Here is a tiny trained network, its code and every weight. The questions are about switching its units off for an input and a target symbol, where a switched-off unit gives its printed mean instead of its output.

import numpy as np


def w(rows, s, z=0):
    codes = np.array(rows[::2]) - 128.0
    scale = np.full(codes.shape[1], s)
    scale[-1] = z or s
    return codes * scale


def norm(h):
    return h / np.sqrt((h * h).mean(-1, keepdims=True) + 1e-5)


def f(y):
    return np.maximum(y, 0)


def softmax(a):
    e = np.exp(a - a.max(-1, keepdims=True))
    return e / e.sum(-1, keepdims=True)


def log_softmax(a):
    a = a - a.max(-1, keepdims=True)
    return a - np.log(np.exp(a).sum(-1, keepdims=True))


def net(x, mask):
    ids = ['ΓΛΣΨαβεζθπτω'.index(c) for c in x.split()]
    T = len(ids)
    res = E[ids] + P[:T]
    u = 0
    for l in range(2):
        q, k, v = (norm(res) @ M[l].T for M in (Q, K, V))
        z = softmax(np.where(np.tri(T) > 0, q @ k.T / 2**0.5, -1e9)) @ v
        res = res + np.where(mask[u], z, O[l][:, -1]) @ O[l][:, :-1]
        u += 1
        y = f(norm(res) @ A[l][:, :-1].T + A[l][:, -1])
        res = res + np.where(mask[u : u + 4], y, B[l][:, -1]) @ B[l][:, :-1]
        u += 4
    return log_softmax(norm(res)[-1] @ U[:, :-1].T + U[:, -1])


Q, K, V, O, A, B = {}, {}, {}, {}, {}, {}
E = w([
[94,168,137,130,157],'Γ',
[253,130,189,82,98],'Λ',
[157,108,50,192,186],'Σ',
[40,132,81,48,46],'Ψ',
[94,183,143,170,152],'α',
[84,100,143,135,145],'β',
[88,118,158,216,135],'ε',
[151,222,72,210,134],'ζ',
[88,167,139,117,161],'θ',
[107,173,117,109,169],'π',
[107,182,119,115,166],'τ',
[86,163,143,129,159],'ω',
],0.021)
P = w([
[137,199,205,156,179],'0',
[120,184,210,160,176],'1',
[110,191,188,157,171],'2',
[90,183,184,155,171],'3',
[78,181,170,150,171],'4',
[64,174,157,147,176],'5',
[50,163,143,149,180],'6',
[43,155,127,153,189],'7',
[34,144,112,158,186],'8',
[25,133,98,158,192],'9',
[9,126,92,160,200],'10',
[8,119,70,169,192],'11',
[2,127,87,185,186],'12',
],0.007)
Q[0] = w([
[239,50,86,4,202],'0.h1',
[255,148,23,158,83],'0.h1',
],0.0092)
K[0] = w([
[88,128,141,173,251],'0.h1',
[82,149,118,172,182],'0.h1',
],0.025)
V[0] = w([
[134,61,178,2,39],'0.h1',
[186,122,193,131,183],'0.h1',
],0.01)
O[0] = w([
[10,214,254,88,70,4],'0.h1',
[212,117,170,110,162,183],'0.h1',
],0.009,0.004)
A[0] = w([
[92,87,24,33,170,74],'0.n1',
[129,8,151,171,57,86],'0.n2',
[185,149,154,78,152,219],'0.n3',
[156,105,145,172,156,255],'0.n4',
],0.015,0.0064)
B[0] = w([
[69,128,166,100,227,183],'0.n1',
[60,116,212,108,120,140],'0.n2',
[117,109,137,89,241,200],'0.n3',
[91,135,154,85,252,255],'0.n4',
],0.018,0.0097)
Q[1] = w([
[161,80,165,6,33],'1.h1',
[70,176,3,178,153],'1.h1',
],0.031)
K[1] = w([
[236,90,213,109,136],'1.h1',
[2,105,95,149,201],'1.h1',
],0.03)
V[1] = w([
[74,1,149,61,107],'1.h1',
[146,193,63,19,114],'1.h1',
],0.04)
O[1] = w([
[250,62,183,98,65,248],'1.h1',
[131,101,34,104,25,177],'1.h1',
],0.021,0.0015)
A[1] = w([
[81,96,166,160,87,199],'1.n1',
[207,86,61,70,39,91],'1.n2',
[161,127,114,115,193,199],'1.n3',
[55,3,145,146,118,254],'1.n4',
],0.033,0.0034)
B[1] = w([
[219,166,116,120,165,158],'1.n1',
[29,2,87,23,112,182],'1.n2',
[130,134,131,148,60,251],'1.n3',
[128,187,50,124,116,173],'1.n4',
],0.032,0.022)
U = w([
[133,157,142,145,89,94],'Γ',
[239,83,193,115,112,254],'Λ',
[128,113,69,154,194,22],'Σ',
[121,63,114,54,133,235],'Ψ',
[144,115,126,149,173,163],'α',
[156,180,78,120,17,43],'β',
[161,82,202,119,253,167],'ε',
[59,150,116,126,204,83],'ζ',
[143,161,149,144,78,137],'θ',
[140,167,144,127,33,92],'π',
[113,173,103,137,39,66],'τ',
[101,124,180,104,107,95],'ω',
],0.011,0.0039)

Each question gives the input, a string of symbols that net reads in full, and the target symbol t.
The units are the heads (2 rows each of Q, K, V and O) and the neurons (one row each of A and B). Each row of codes is followed by its name. A weight is (code - 128) times the scale printed after its matrix; where a second scale follows, it is the last column's (O, A, B and U).
mask holds one flag per unit, layer by layer, with each layer's heads first. A switched-off unit (its flag False) gives its mean, the last column of its rows in O or B, instead of its output. The means were averaged over made-up inputs and are rounded, as every weight is.
A unit's drop is (log p(t) with every unit on - log p(t) with that unit switched off) / (log p(t) with every unit on - log p(t) with every unit switched off).
The circuit of an input: a set's keep is (log p(t) with only the set's units on - log p(t) with every unit switched off) / (log p(t) with every unit on - log p(t) with every unit switched off). Starting from all 10 units, units are removed one at a time, each time the one whose removal leaves the highest keep (on an exact tie, the one counted first), for as long as the keep stays at least 0.8.
units of the circuit, in order: the units of the circuit, biggest drop first
k most important neurons: the k neurons with the biggest drops, biggest first
top k neurons in layer l: the k neurons of layer l with the biggest drops, biggest first
input β α Σ Λ ζ π Γ, target ζ: units of the circuit, in order : [1.h1]
input ε τ θ ε ε π Ψ β ε Γ, target ε: 2 most important neurons : [1.n3, 0.n4]
input β Σ β ε ω α ω π ω α β β ε, target Λ: units of the circuit, in order : [0.h1, 1.h1, 0.n1]
input τ Λ β β, target β: units of the circuit, in order : [0.h1, 1.n2, 1.n4, 0.n4]
input ε Σ ε θ, target ε: units of the circuit, in order : [1.h1, 1.n4]
input Λ α π ζ ζ ω τ θ Σ β π, target ζ: units of the circuit, in order : [1.h1, 0.h1]
input τ β π β ε β ε ζ Ψ β β, target Λ: 2 most important neurons : [0.n4, 0.n3]
input θ π τ, target β: units of the circuit, in order : [1.n3, 1.n2]
input θ θ τ τ ω Σ ε θ τ β θ, target Λ: units of the circuit, in order : [1.h1, 1.n2]
input θ Ψ θ β Γ, target Λ: 3 most important neurons : [0.n4, 0.n3, 1.n1]
input π β Γ τ ω β Γ β ε, target Λ: 2 most important neurons : [0.n3, 1.n2]
input θ β Ψ Λ Ψ ε τ ω π ζ, target ζ: 2 most important neurons : [1.n3, 1.n4]
input τ π Γ π β ε ω, target ε: units of the circuit, in order : [1.h1, 1.n2]
input π ζ ω ω β ζ, target Λ: units of the circuit, in order : [0.h1, 0.n1, 1.h1, 0.n2]
input Σ Γ π Ψ θ β τ β Γ, target Λ: top neuron in layer 0 : [0.n4]
input α τ ε Σ, target ε: 4 most important neurons : [0.n4, 0.n2, 1.n4, 0.n3]
input π ε β β, target Λ: units of the circuit, in order : [1.h1, 1.n2]
input ε Λ Γ π Λ β Λ, target Λ: top 2 neurons in layer 0 : [0.n3, 0.n4]
input ω θ π τ τ ζ β Ψ ε ω, target ε: 2 most important neurons : [0.n4, 1.n3]
input Λ π ω τ α ζ β ω π π Γ θ τ, target ζ: 3 most important neurons : [1.n3, 0.n1, 1.n2]
input β π ω π ω ε π, target ε: top 2 neurons in layer 1 : [1.n2, 1.n4]
